Here is a tiny trained network, its code and every weight. The questions are about switching its units off for an input and a class, where a switched-off unit gives its printed mean instead of its output.

import numpy as np


def w(rows, s, z=0):
    codes = np.array(rows[::2]) - 128.0
    scale = np.full(codes.shape[1], s)
    scale[-1] = z or s
    return codes * scale


def f(y):
    return np.maximum(y, 0)


def log_softmax(a):
    a = a - a.max(-1, keepdims=True)
    return a - np.log(np.exp(a).sum(-1, keepdims=True))


def net(x, mask):
    res = np.array(x, float).reshape(1, 7) / 4 @ E
    y = f(res @ A[0][:, :-1].T + A[0][:, -1])
    res = res + np.where(mask, y, B[0][:, -1]) @ B[0][:, :-1]
    return log_softmax(res[-1] @ U[:, :-1].T + U[:, -1])


A, B = {}, {}
E = w([
[114,133,121,144,139,117,135,131,109,136,136,109],'x0',
[48,86,117,79,93,59,39,100,44,161,151,254],'x1',
[140,180,8,24,220,182,194,143,98,167,96,182],'x2',
[3,125,139,154,186,207,180,87,181,60,204,171],'x3',
[81,47,196,118,160,101,226,235,123,132,48,165],'x4',
[110,144,126,134,143,114,112,147,134,137,133,113],'x5',
[123,125,120,137,130,136,117,139,126,130,126,124],'x6',
],0.0085)
A[0] = w([
[203,124,139,127,112,103,89,155,102,189,81,94,44],'neuron 0',
[215,141,96,116,99,70,101,158,72,182,58,90,60],'neuron 1',
[198,174,153,179,170,184,176,147,178,86,111,63,67],'neuron 2',
[128,165,31,32,203,159,183,117,136,167,89,153,71],'neuron 3',
[130,203,2,42,190,200,163,142,91,164,69,191,139],'neuron 4',
[199,132,135,159,165,176,212,149,202,112,96,34,84],'neuron 5',
[173,150,134,144,126,187,167,149,156,128,127,75,7],'neuron 6',
[73,93,184,103,143,82,198,204,111,160,38,162,84],'neuron 7',
[174,177,50,112,98,193,60,64,138,119,187,82,79],'neuron 8',
[234,123,149,103,87,77,130,201,98,198,54,68,60],'neuron 9',
[190,236,65,147,113,132,53,6,135,149,219,108,95],'neuron 10',
[9,95,129,99,91,101,91,85,59,180,143,220,12],'neuron 11',
[148,163,90,198,143,156,184,144,195,93,133,100,64],'neuron 12',
[104,88,245,246,2,94,70,102,172,64,132,108,126],'neuron 13',
[119,25,189,115,175,135,192,229,137,133,62,136,96],'neuron 14',
[8,108,162,155,227,210,180,99,180,14,215,149,43],'neuron 15',
],0.0063,0.002)
B[0] = w([
[147,183,121,129,105,150,141,80,204,183,116,155,177],'neuron 0',
[114,161,84,156,93,206,123,73,154,214,161,194,194],'neuron 1',
[113,32,62,48,149,32,36,93,116,124,153,181,196],'neuron 2',
[194,95,176,162,198,116,167,198,143,141,177,71,211],'neuron 3',
[193,88,175,159,203,76,179,221,153,141,230,46,235],'neuron 4',
[92,40,86,62,130,30,72,76,87,123,104,189,205],'neuron 5',
[102,109,80,89,184,76,94,95,104,115,138,167,166],'neuron 6',
[52,158,161,121,75,137,157,171,86,45,64,119,204],'neuron 7',
[76,151,181,132,76,167,167,173,54,20,79,101,199],'neuron 8',
[138,183,95,168,94,195,160,49,209,185,103,153,206],'neuron 9',
[40,194,162,131,65,153,140,170,46,34,44,100,221],'neuron 10',
[110,44,69,74,177,64,21,76,160,130,125,200,215],'neuron 11',
[109,95,136,102,142,106,62,83,99,165,130,163,177],'neuron 12',
[249,96,220,184,198,89,191,194,125,130,255,56,248],'neuron 13',
[47,142,147,124,57,182,176,158,62,34,59,61,204],'neuron 14',
[168,215,69,200,69,230,155,21,226,202,111,191,245],'neuron 15',
],0.0064,0.013)
U = w([
[221,92,181,150,179,93,172,192,149,132,221,37,254],'0',
[49,156,154,113,83,172,147,154,63,14,14,81,141],'1',
[144,183,90,153,104,233,137,42,230,224,104,176,12],'2',
[106,40,87,42,153,14,9,84,110,134,117,183,61],'3',
],0.011,0.00069)

Each question gives the input, the list of numbers given to net, and the class t.
The units are the neurons (one row each of A and B). Each row of codes is followed by its name. A weight is (code - 128) times the scale printed after its matrix; where a second scale follows, it is the last column's (A, B and U).
mask holds one flag per neuron, in row order. A switched-off neuron (its flag False) gives its mean, the last column of its row in B, instead of its output. The means were averaged over made-up inputs and are rounded, as every weight is.
A unit's drop is (log p(t) with every unit on - log p(t) with that unit switched off) / (log p(t) with every unit on - log p(t) with every unit switched off).
The circuit of an input: a set's keep is (log p(t) with only the set's units on - log p(t) with every unit switched off) / (log p(t) with every unit on - log p(t) with every unit switched off). Starting from the 12 units with the biggest drops (on a tie, the unit counted first), units are removed one at a time, each time the one whose removal leaves the highest keep (on an exact tie, the one counted first), for as long as the keep stays at least 0.8.
units of the circuit, in order: the units of the circuit, biggest drop first
most important unit: the unit with the biggest drop
top k neurons: the k neurons with the biggest drops, biggest first
drop when u is switched off: that unit's drop, to one decimal
input [8,4,-3,-4,-4,-8,4], class 1: units of the circuit, in order	(neuron 10)
input [-7,-7,-4,1,-5,4,-4], class 3: units of the circuit, in order	(neuron 2; neuron 5)
input [-7,3,0,-2,3,4,-1], class 1: top 3 neurons	(neuron 15; neuron 2; neuron 5)
input [-7,-4,0,8,7,-4,7], class 2: top 3 neurons	(neuron 15; neuron 10; neuron 8)
input [-3,5,6,-4,-7,3,-7], class 1: top 2 neurons	(neuron 10; neuron 13)
input [-7,-7,-4,2,-7,0,-5], class 1: top 2 neurons	(neuron 10; neuron 8)
input [3,-6,4,1,3,-1,-5], class 3: top 3 neurons	(neuron 5; neuron 13; neuron 2)
input [4,-2,0,-8,8,-8,-3], class 1: top 2 neurons	(neuron 14; neuron 7)
input [-2,-5,0,6,5,-5,-4], class 2: top 2 neurons	(neuron 15; neuron 10)
input [-5,4,-6,-8,3,1,-2], class 2: top 3 neurons	(neuron 9; neuron 1; neuron 4)
input [3,-2,2,-6,8,-5,-4], class 1: top 2 neurons	(neuron 14; neuron 7)
input [-6,-7,-4,8,-5,5,-2], class 2: top 2 neurons	(neuron 15; neuron 11)
input [4,7,3,-7,4,7,-6], class 2: top 2 neurons	(neuron 9; neuron 1)
input [-1,-3,-4,-5,-1,3,3], class 2: units of the circuit, in order	(neuron 9)
input [-6,6,-6,3,5,8,1], class 0: top 4 neurons	(neuron 13; neuron 5; neuron 2; neuron 10)
input [8,6,-6,0,1,-2,-6], class 0: top 3 neurons	(neuron 13; neuron 5; neuron 2)
input [4,-5,8,5,2,-5,-3], class 0: top 2 neurons	(neuron 4; neuron 3)
input [-3,-6,-4,0,-5,8,7], class 3: top 2 neurons	(neuron 2; neuron 5)
input [-2,-6,5,-4,-5,-2,-2], class 3: drop when neuron 7 is switched off	0.1
input [4,0,5,4,-3,-2,5], class 0: most important unit	neuron 4
input [-2,-8,-7,-7,-5,1,3], class 3: drop when neuron 2 is switched off	0.6
input [1,6,-8,-2,6,-5,-5], class 0: drop when neuron 13 is switched off	3.6
input [4,2,0,-5,-7,-6,-2], class 1: drop when neuron 10 is switched off	0.5
